Here is a tiny trained network, its code and every weight. The questions are about switching its units off for an input and a target symbol, where a switched-off unit gives its printed mean instead of its output.

import numpy as np


def w(rows, s, z=0):
    codes = np.array(rows[::2]) - 128.0
    scale = np.full(codes.shape[1], s)
    scale[-1] = z or s
    return codes * scale


def softmax(a):
    e = np.exp(a - a.max(-1, keepdims=True))
    return e / e.sum(-1, keepdims=True)


def log_softmax(a):
    a = a - a.max(-1, keepdims=True)
    return a - np.log(np.exp(a).sum(-1, keepdims=True))


def net(x, mask):
    ids = ['βδεηθλξσ'.index(c) for c in x.split()]
    T = len(ids)
    res = E[ids] + P[:T]
    u = 0
    for l in range(2):
        r = res
        for j in range(3):
            rows = slice(3 * j, 3 * j + 3)
            q, k, v = (r @ M[l][rows].T for M in (Q, K, V))
            z = softmax(np.where(np.tri(T) > 0, q @ k.T / 3**0.5, -1e9)) @ v
            o = O[l][rows]
            res = res + np.where(mask[u + j], z, o[:, -1]) @ o[:, :-1]
        u += 3
    return log_softmax(res[-1] @ U[:, :-1].T + U[:, -1])


Q, K, V, O = {}, {}, {}, {}
E = w([
[127,107,114,125,64,53,105,169],'β',
[84,200,104,99,161,56,46,140],'δ',
[173,135,127,166,70,125,164,67],'ε',
[127,134,235,136,172,58,131,127],'η',
[178,16,110,106,113,176,229,108],'θ',
[112,76,60,148,235,62,196,60],'λ',
[179,255,112,180,194,202,155,109],'ξ',
[53,66,73,33,97,219,70,114],'σ',
],0.0067)
P = w([
[163,86,164,193,135,89,71,98],'0',
[68,199,57,112,91,87,172,89],'1',
[163,141,139,37,196,98,156,160],'2',
[117,85,143,210,156,157,71,57],'3',
[64,176,85,124,58,186,184,134],'4',
[169,146,127,2,192,156,147,172],'5',
[145,88,157,145,90,189,72,11],'6',
[62,140,111,127,50,168,195,160],'7',
[168,149,137,12,200,117,154,159],'8',
],0.0088)
Q[0] = w([
[68,149,128,119,154,142,169,143],'0.h0',
[67,146,123,106,145,143,165,148],'0.h0',
[178,106,110,143,85,119,96,120],'0.h0',
[110,132,163,197,110,123,176,88],'0.h1',
[82,94,100,160,74,205,2,92],'0.h1',
[142,76,189,190,143,149,56,54],'0.h1',
[72,81,130,219,90,122,114,62],'0.h2',
[83,171,87,85,173,93,179,181],'0.h2',
[237,107,161,103,149,140,123,135],'0.h2',
],0.0075)
K[0] = w([
[4,157,95,138,49,159,209,144],'0.h0',
[27,139,101,101,53,169,196,175],'0.h0',
[206,48,170,134,188,97,18,141],'0.h0',
[53,216,128,71,34,124,148,191],'0.h1',
[143,53,157,99,75,198,36,146],'0.h1',
[107,115,112,29,103,254,115,145],'0.h1',
[62,166,64,176,79,187,145,48],'0.h2',
[108,96,166,121,136,44,63,159],'0.h2',
[186,188,148,46,215,127,206,195],'0.h2',
],0.0068)
V[0] = w([
[175,116,197,161,228,124,50,123],'0.h0',
[98,182,85,132,1,168,185,151],'0.h0',
[182,167,166,110,126,176,174,177],'0.h0',
[212,132,159,216,154,69,175,95],'0.h1',
[78,106,96,50,131,220,177,123],'0.h1',
[230,70,180,172,180,160,170,92],'0.h1',
[99,43,112,178,50,136,125,75],'0.h2',
[170,44,174,137,76,83,124,183],'0.h2',
[128,94,106,55,213,93,188,143],'0.h2',
],0.0085)
O[0] = w([
[138,119,166,153,216,132,58,104,81],'0.h0',
[105,172,128,141,2,151,196,145,118],'0.h0',
[186,192,185,106,127,217,151,154,24],'0.h0',
[220,162,168,111,136,109,187,46,254],'0.h1',
[64,119,104,124,177,193,151,212,22],'0.h1',
[211,90,183,132,225,186,180,74,162],'0.h1',
[70,44,153,171,79,144,224,107,115],'0.h2',
[182,57,200,89,53,103,163,122,105],'0.h2',
[152,106,69,14,201,88,114,161,199],'0.h2',
],0.007,0.0019)
Q[1] = w([
[118,108,90,133,87,162,121,89],'1.h0',
[158,103,160,199,117,128,96,70],'1.h0',
[136,138,83,2,107,104,193,193],'1.h0',
[171,195,127,82,140,122,170,158],'1.h1',
[154,128,150,117,157,170,153,155],'1.h1',
[73,139,120,197,90,175,131,164],'1.h1',
[128,165,90,93,142,115,130,196],'1.h2',
[157,133,71,34,154,107,154,147],'1.h2',
[103,100,194,211,96,144,114,98],'1.h2',
],0.0083)
K[1] = w([
[89,125,59,141,107,205,149,170],'1.h0',
[119,255,91,159,113,123,138,117],'1.h0',
[121,11,163,96,107,122,151,130],'1.h0',
[164,186,136,166,145,142,164,79],'1.h1',
[165,111,160,204,157,147,109,64],'1.h1',
[106,135,108,161,113,150,82,176],'1.h1',
[145,108,186,160,102,66,86,103],'1.h2',
[117,160,149,169,84,82,86,115],'1.h2',
[128,104,100,75,165,176,168,152],'1.h2',
],0.0078)
V[1] = w([
[113,86,89,114,132,195,180,122],'1.h0',
[62,109,115,174,119,21,58,117],'1.h0',
[177,163,177,118,162,111,106,130],'1.h0',
[150,107,177,193,61,176,120,120],'1.h1',
[103,7,99,103,98,54,196,97],'1.h1',
[91,166,79,49,60,139,203,180],'1.h1',
[62,190,80,153,173,123,76,119],'1.h2',
[131,191,161,86,137,92,3,157],'1.h2',
[81,161,99,187,138,192,186,106],'1.h2',
],0.0062)
O[1] = w([
[172,160,140,134,128,80,79,72,97],'1.h0',
[43,60,120,44,152,82,199,118,163],'1.h0',
[108,144,135,170,90,182,151,175,166],'1.h0',
[89,79,20,193,175,167,38,204,144],'1.h1',
[104,255,133,189,148,226,125,77,193],'1.h1',
[164,109,183,64,203,199,122,106,2],'1.h1',
[181,144,123,162,94,21,46,75,86],'1.h2',
[207,146,224,185,46,140,69,174,123],'1.h2',
[84,182,6,161,149,59,120,55,73],'1.h2',
],0.0056,0.0089)
U = w([
[45,120,142,184,18,141,197,210,66],'β',
[160,70,54,132,95,27,84,153,1],'δ',
[106,226,129,139,49,98,195,28,196],'ε',
[208,100,254,95,129,152,97,133,209],'η',
[147,69,180,84,226,229,175,151,76],'θ',
[171,82,125,50,220,74,121,23,164],'λ',
[218,214,94,190,169,167,37,92,237],'ξ',
[18,70,39,177,195,154,49,208,48],'σ',
],0.0054,0.0017)

Each question gives the input, a string of symbols that net reads in full, and the target symbol t.
The units are the heads (3 rows each of Q, K, V and O). Each row of codes is followed by its name. A weight is (code - 128) times the scale printed after its matrix; where a second scale follows, it is the last column's (O and U).
mask holds one flag per head, layer by layer. A switched-off head (its flag False) gives its mean, the last column of its rows in O, instead of its output. The means were averaged over made-up inputs and are rounded, as every weight is.
A unit's drop is (log p(t) with every unit on - log p(t) with that unit switched off) / (log p(t) with every unit on - log p(t) with every unit switched off).
The circuit of an input: a set's keep is (log p(t) with only the set's units on - log p(t) with every unit switched off) / (log p(t) with every unit on - log p(t) with every unit switched off). Starting from all 6 units, units are removed one at a time, each time the one whose removal leaves the highest keep (on an exact tie, the one counted first), for as long as the keep stays at least 0.8.
units of the circuit, in order: the units of the circuit, biggest drop first
unit that matters most: the unit with the biggest drop
which heads matter: for each layer, one digit per head in row order, 1 if its drop is at least 0.15 and else 0, layers parted by /
input λ β η, target ε: units of the circuit, in order => [1.h1 0.h1 0.h0]
input β ε λ β δ δ σ ξ β, target θ: units of the circuit, in order => [0.h2 1.h2 1.h1 0.h1]
input ξ β θ ξ δ ε β δ ε, target δ: units of the circuit, in order => [1.h1 0.h1 0.h2 0.h0]
input δ ξ ε, target η: unit that matters most => 1.h2
input β θ σ, target θ: which heads matter => 001 / 011
input ξ ξ ε η, target ξ: units of the circuit, in order => [1.h0 0.h0]
input σ ξ δ σ β λ η η ε, target λ: units of the circuit, in order => [0.h2 1.h1 1.h0 1.h2]
input β β β λ η η σ, target σ: which heads matter => 010 / 000
input β β η β, target η: units of the circuit, in order => [1.h2 0.h2 1.h1 0.h1]
input β λ ξ η δ λ η η η, target θ: which heads matter => 011 / 101
input ξ σ η, target δ: units of the circuit, in order => [1.h1 0.h2 0.h0 0.h1]
input ξ β ξ, target δ: which heads matter => 101 / 010
input ε ξ ξ β σ δ, target σ: which heads matter => 011 / 011
input β η θ δ η σ β, target σ: units of the circuit, in order => [0.h1]
input β β λ η, target λ: which heads matter => 100 / 100
input η λ δ λ, target λ: which heads matter => 100 / 010
input θ ε ξ δ θ δ, target ξ: which heads matter => 011 / 100
input λ ε ξ, target ε: units of the circuit, in order => [0.h0 1.h1 0.h1]
input δ σ β, target η: which heads matter => 100 / 011
input δ β δ, target η: units of the circuit, in order => [1.h2 1.h1]
input η η θ, target β: which heads matter => 110 / 111
input η η δ ε η η η, target η: units of the circuit, in order => [1.h2 0.h2 1.h1]
input λ ε δ β ξ σ, target ε: unit that matters most => 0.h1
input λ β δ σ β η, target ε: units of the circuit, in order => [1.h1 0.h0 0.h1]
input θ δ β σ η η λ β β, target ξ: units of the circuit, in order => [0.h1 0.h2 1.h0 1.h1]
input λ ε θ β θ η ε η β, target ε: units of the circuit, in order => [0.h1 1.h1 0.h0 0.h2]
input λ ε δ, target ε: which heads matter => 110 / 010
input δ θ θ δ δ λ δ, target λ: which heads matter => 100 / 110
